Here is a tiny trained network, its code and every weight. The questions are about switching its units off for an input and a target symbol, where a switched-off unit gives its printed mean instead of its output.

import numpy as np


def w(rows, s, z=0):
    codes = np.array(rows[::2]) - 128.0
    scale = np.full(codes.shape[1], s)
    scale[-1] = z or s
    return codes * scale


def f(y):
    return np.maximum(y, 0)


def softmax(a):
    e = np.exp(a - a.max(-1, keepdims=True))
    return e / e.sum(-1, keepdims=True)


def log_softmax(a):
    a = a - a.max(-1, keepdims=True)
    return a - np.log(np.exp(a).sum(-1, keepdims=True))


def net(x, mask):
    ids = ['ΠΩβζλμτ'.index(c) for c in x.split()]
    T = len(ids)
    res = E[ids] + P[:T]
    u = 0
    for l in range(2):
        r = res
        for j in range(3):
            rows = slice(2 * j, 2 * j + 2)
            q, k, v = (r @ M[l][rows].T for M in (Q, K, V))
            z = softmax(np.where(np.tri(T) > 0, q @ k.T / 2**0.5, -1e9)) @ v
            o = O[l][rows]
            res = res + np.where(mask[u + j], z, o[:, -1]) @ o[:, :-1]
        u += 3
        y = f(res @ A[l][:, :-1].T + A[l][:, -1])
        res = res + np.where(mask[u : u + 8], y, B[l][:, -1]) @ B[l][:, :-1]
        u += 8
    return log_softmax(res[-1] @ U[:, :-1].T + U[:, -1])


Q, K, V, O, A, B = {}, {}, {}, {}, {}, {}
E = w([
[79,127,156,168,134,170,88,187,118,38,87,153],'Π',
[138,137,59,169,143,147,105,77,116,54,252,152],'Ω',
[172,169,180,153,125,129,170,208,119,138,220,151],'β',
[124,105,156,161,119,49,50,122,173,82,140,143],'ζ',
[75,60,93,134,112,140,158,132,87,111,164,146],'λ',
[210,115,150,151,118,148,141,63,138,145,79,182],'μ',
[99,104,110,167,171,65,234,62,170,103,142,119],'τ',
],0.017)
P = w([
[124,239,11,92,2,117,163,128,170,116,30,13],'0',
[133,197,23,140,27,101,175,157,159,95,49,42],'1',
[108,170,93,203,25,136,158,118,160,114,76,50],'2',
[145,124,79,206,68,131,144,149,142,106,72,65],'3',
[119,127,138,230,79,139,133,101,132,121,111,90],'4',
[153,74,111,220,122,132,127,156,124,104,107,100],'5',
[133,91,148,214,151,111,123,98,85,112,129,141],'6',
[127,64,190,231,162,135,92,86,83,138,157,129],'7',
[179,29,170,211,209,128,95,139,63,117,153,143],'8',
[141,42,213,210,229,111,88,85,46,122,187,189],'9',
[162,12,228,217,253,135,63,95,42,149,205,160],'10',
],0.0069)
Q[0] = w([
[155,122,181,247,115,142,166,133,102,79,149,151],'L0H0',
[58,188,168,94,80,95,145,77,88,113,137,218],'L0H0',
[118,131,144,119,122,117,142,126,114,122,122,166],'L0H1',
[136,125,160,203,131,111,157,128,114,130,133,144],'L0H1',
[176,33,118,238,124,137,121,171,104,101,109,103],'L0H2',
[145,111,138,183,89,123,110,82,146,78,135,190],'L0H2',
],0.013)
K[0] = w([
[131,2,174,173,250,112,103,115,81,133,156,207],'L0H0',
[234,59,7,65,156,79,137,218,142,74,97,118],'L0H0',
[162,129,102,100,193,121,136,170,129,129,117,121],'L0H1',
[147,24,162,162,226,148,97,98,91,107,164,176],'L0H1',
[160,65,239,213,230,142,109,90,115,121,175,161],'L0H2',
[140,50,165,128,238,105,148,166,60,134,155,172],'L0H2',
],0.0086)
V[0] = w([
[81,2,91,103,203,21,146,108,106,125,177,95],'L0H0',
[153,104,152,82,207,103,70,102,208,180,47,156],'L0H0',
[157,159,112,110,76,100,73,214,104,58,133,123],'L0H1',
[153,59,173,240,182,75,132,162,90,100,157,195],'L0H1',
[111,141,62,120,13,156,6,104,133,30,125,140],'L0H2',
[187,93,119,136,27,216,56,92,141,138,104,136],'L0H2',
],0.0054)
O[0] = w([
[222,90,133,71,86,255,39,180,176,118,90,64,147],'L0H0',
[130,201,146,56,136,205,126,63,88,40,210,125,86],'L0H0',
[97,142,80,138,149,156,141,42,151,208,87,87,116],'L0H1',
[156,95,149,43,240,144,118,169,152,138,154,150,254],'L0H1',
[129,103,192,44,94,189,148,122,225,191,185,153,139],'L0H2',
[84,141,155,75,128,98,194,106,192,60,204,216,163],'L0H2',
],0.0063,0.0051)
A[0] = w([
[207,160,153,133,134,76,122,129,165,146,98,153,142],'L0N0',
[108,159,107,35,142,171,76,167,131,179,109,145,2],'L0N1',
[149,127,103,118,171,35,72,59,216,80,79,110,93],'L0N2',
[158,107,191,128,97,154,111,113,136,148,2,113,137],'L0N3',
[123,96,103,97,165,90,191,106,122,140,119,91,116],'L0N4',
[60,83,43,87,107,169,134,132,74,103,123,131,98],'L0N5',
[38,22,100,92,151,125,180,173,86,189,146,110,21],'L0N6',
[119,80,150,214,171,170,124,73,117,138,156,148,247],'L0N7',
],0.0073,0.0066)
B[0] = w([
[171,118,180,133,92,115,158,112,167,199,94,119,175],'L0N0',
[160,91,155,90,50,104,96,125,147,58,44,121,128],'L0N1',
[94,49,178,178,102,65,195,116,154,201,165,95,168],'L0N2',
[193,93,79,109,137,143,117,202,150,177,20,104,152],'L0N3',
[18,118,128,113,169,139,196,118,172,151,130,126,141],'L0N4',
[138,77,203,109,87,77,205,82,84,100,124,135,137],'L0N5',
[71,77,202,139,81,152,139,59,109,157,146,148,139],'L0N6',
[153,91,52,3,225,24,172,183,121,133,76,120,245],'L0N7',
],0.0057,0.013)
Q[1] = w([
[101,125,187,129,149,90,152,161,154,79,150,113],'L1H0',
[150,60,113,104,131,122,159,147,145,157,125,168],'L1H0',
[153,60,210,136,123,85,159,254,207,167,102,154],'L1H1',
[59,64,91,98,181,127,248,149,100,132,186,121],'L1H1',
[62,158,151,140,109,226,134,161,25,129,97,145],'L1H2',
[45,141,94,175,117,148,22,82,93,70,176,133],'L1H2',
],0.01)
K[1] = w([
[175,83,158,52,206,128,137,122,81,149,131,208],'L1H0',
[147,90,171,98,235,96,98,180,128,96,142,124],'L1H0',
[120,2,142,76,227,84,99,131,89,127,188,98],'L1H1',
[201,172,190,112,196,81,47,187,127,113,106,209],'L1H1',
[109,175,29,208,21,111,119,74,192,124,151,92],'L1H2',
[143,210,129,203,32,159,212,89,197,148,64,124],'L1H2',
],0.0073)
V[1] = w([
[100,57,96,151,142,75,171,2,186,143,17,130],'L1H0',
[34,116,223,180,126,58,140,177,135,37,202,77],'L1H0',
[57,168,143,101,187,137,176,169,195,44,59,80],'L1H1',
[136,87,24,52,194,146,157,98,82,87,186,95],'L1H1',
[72,174,28,113,200,143,80,178,229,92,86,146],'L1H2',
[31,64,203,100,137,180,137,147,39,93,54,177],'L1H2',
],0.0058)
O[1] = w([
[144,153,131,99,93,169,83,154,111,57,152,131,249],'L1H0',
[135,128,128,37,175,156,84,127,129,202,97,75,116],'L1H0',
[135,199,139,125,132,98,121,149,73,170,117,110,144],'L1H1',
[73,172,157,172,1,126,130,112,163,101,99,130,160],'L1H1',
[124,172,178,82,118,88,82,82,72,187,154,137,116],'L1H2',
[131,152,44,140,83,140,169,172,135,191,141,158,123],'L1H2',
],0.0084,0.011)
A[1] = w([
[135,149,151,131,140,177,115,134,116,155,129,127,126],'L1N0',
[146,174,127,194,134,196,113,50,105,152,215,132,3],'L1N1',
[126,136,100,124,133,131,84,126,115,146,149,114,111],'L1N2',
[133,145,129,124,115,146,94,141,101,121,118,125,99],'L1N3',
[144,132,132,114,106,143,97,147,114,115,130,112,125],'L1N4',
[139,125,135,138,140,163,124,144,112,95,159,115,104],'L1N5',
[113,120,157,251,111,244,85,24,108,168,144,166,18],'L1N6',
[125,127,140,113,153,167,111,138,111,127,160,109,135],'L1N7',
],0.021,0.025)
B[1] = w([
[147,178,136,96,104,102,124,166,118,113,116,106,147],'L1N0',
[146,3,121,191,110,108,114,89,193,154,86,17,128],'L1N1',
[134,138,133,161,126,94,118,126,108,119,135,145,144],'L1N2',
[121,65,139,128,156,137,148,90,137,140,155,138,157],'L1N3',
[110,146,127,122,150,145,119,128,111,127,125,132,252],'L1N4',
[125,123,127,135,106,126,118,123,105,158,140,106,175],'L1N5',
[89,10,51,155,241,197,162,167,170,147,242,165,128],'L1N6',
[148,144,145,117,123,134,173,126,153,101,95,157,222],'L1N7',
],0.019,0.0027)
U = w([
[58,136,92,158,167,120,140,130,118,36,255,153,141],'Π',
[130,179,159,120,119,114,175,147,95,248,201,111,167],'Ω',
[96,185,114,123,132,208,23,158,41,100,80,132,254],'β',
[186,149,137,78,146,192,169,69,146,131,79,167,73],'ζ',
[68,92,65,178,215,65,146,80,114,129,33,58,21],'λ',
[63,91,195,118,79,100,68,111,197,159,119,111,94],'μ',
[97,102,71,136,89,195,132,168,165,169,120,124,99],'τ',
],0.0098,0.0052)

Each question gives the input, a string of symbols that net reads in full, and the target symbol t.
The units are the heads (2 rows each of Q, K, V and O) and the neurons (one row each of A and B). Each row of codes is followed by its name. A weight is (code - 128) times the scale printed after its matrix; where a second scale follows, it is the last column's (O, A, B and U).
mask holds one flag per unit, layer by layer, with each layer's heads first. A switched-off unit (its flag False) gives its mean, the last column of its rows in O or B, instead of its output. The means were averaged over made-up inputs and are rounded, as every weight is.
A unit's drop is (log p(t) with every unit on - log p(t) with that unit switched off) / (log p(t) with every unit on - log p(t) with every unit switched off).
The circuit of an input: a set's keep is (log p(t) with only the set's units on - log p(t) with every unit switched off) / (log p(t) with every unit on - log p(t) with every unit switched off). Starting from the 12 units with the biggest drops (on a tie, the unit counted first), units are removed one at a time, each time the one whose removal leaves the highest keep (on an exact tie, the one counted first), for as long as the keep stays at least 0.8.
units of the circuit, in order: the units of the circuit, biggest drop first
unit that matters most: the unit with the biggest drop
top k neurons: the k neurons with the biggest drops, biggest first
k most important neurons of layer l: the k neurons of layer l with the biggest drops, biggest first
which heads matter: for each layer, one digit per head in row order, 1 if its drop is at least 0.15 and else 0, layers parted by /
input β τ λ ζ Ω τ, target μ: unit that matters most	L0N7
input ζ ζ μ τ, target Π: which heads matter	010 / 100
input μ Π Ω, target Ω: units of the circuit, in order	(L1H2, L0H2)
input ζ β Π ζ, target Ω: top 2 neurons	(L0N7, L0N2)
input ζ ζ τ λ, target β: units of the circuit, in order	(L1H0, L0N2)
input Π β Π ζ Π Ω Π λ, target τ: units of the circuit, in order	(L1H2, L0H0)
input μ τ ζ ζ Ω β μ λ, target τ: top 3 neurons	(L0N7, L0N5, L0N6)
input ζ μ μ μ β β ζ, target λ: which heads matter	001 / 110
input μ μ Π β λ μ τ Π τ, target Ω: top 2 neurons	(L0N2, L0N0)
input μ ζ β, target ζ: top 3 neurons	(L1N7, L0N7, L0N2)
input β μ ζ Π Ω ζ β ζ τ, target ζ: which heads matter	110 / 101
input ζ τ ζ, target β: units of the circuit, in order	(L1N4, L1H0)
input λ λ τ ζ τ ζ β λ μ λ β, target τ: units of the circuit, in order	(L0H0, L1H2, L1H1)
input Π Π τ Π β μ Π, target Π: unit that matters most	L1N3
input ζ τ β μ μ, target Π: units of the circuit, in order	(L0H0, L0H2, L1H0, L0H1)
input Ω ζ Ω β, target μ: units of the circuit, in order	(L0N7, L1H2, L1H1)
input Ω β μ λ β Ω λ, target μ: top 4 neurons	(L0N7, L0N6, L0N0, L0N2)
input β Ω μ, target μ: units of the circuit, in order	(L1H2, L1H1)
input λ μ β μ β λ λ ζ λ, target ζ: units of the circuit, in order	(L1N7, L1H0)
input μ β μ Π λ λ μ, target τ: top 2 neurons	(L0N6, L0N5)
input μ ζ μ Π ζ β λ, target λ: units of the circuit, in order	(L1H0)
input μ β μ β λ Ω λ λ τ β, target β: 2 most important neurons of layer 0	(L0N7, L0N2)
input μ λ ζ τ ζ, target β: units of the circuit, in order	(L1N4, L1H0, L0H0)
input μ λ ζ ζ τ β Π τ μ, target β: which heads matter	010 / 010
input ζ λ τ ζ ζ β, target ζ: top 3 neurons	(L1N7, L0N2, L0N7)
input ζ λ Π ζ μ β μ ζ Π, target ζ: top 2 neurons	(L1N7, L0N2)
input Ω ζ μ ζ, target Π: unit that matters most	L0N7
input Ω λ Ω, target τ: which heads matter	100 / 001
input β τ Ω β μ, target λ: which heads matter	101 / 000
input β ζ Ω ζ Π μ τ Ω Π, target μ: units of the circuit, in order	(L1H1, L0N7, L0H2)
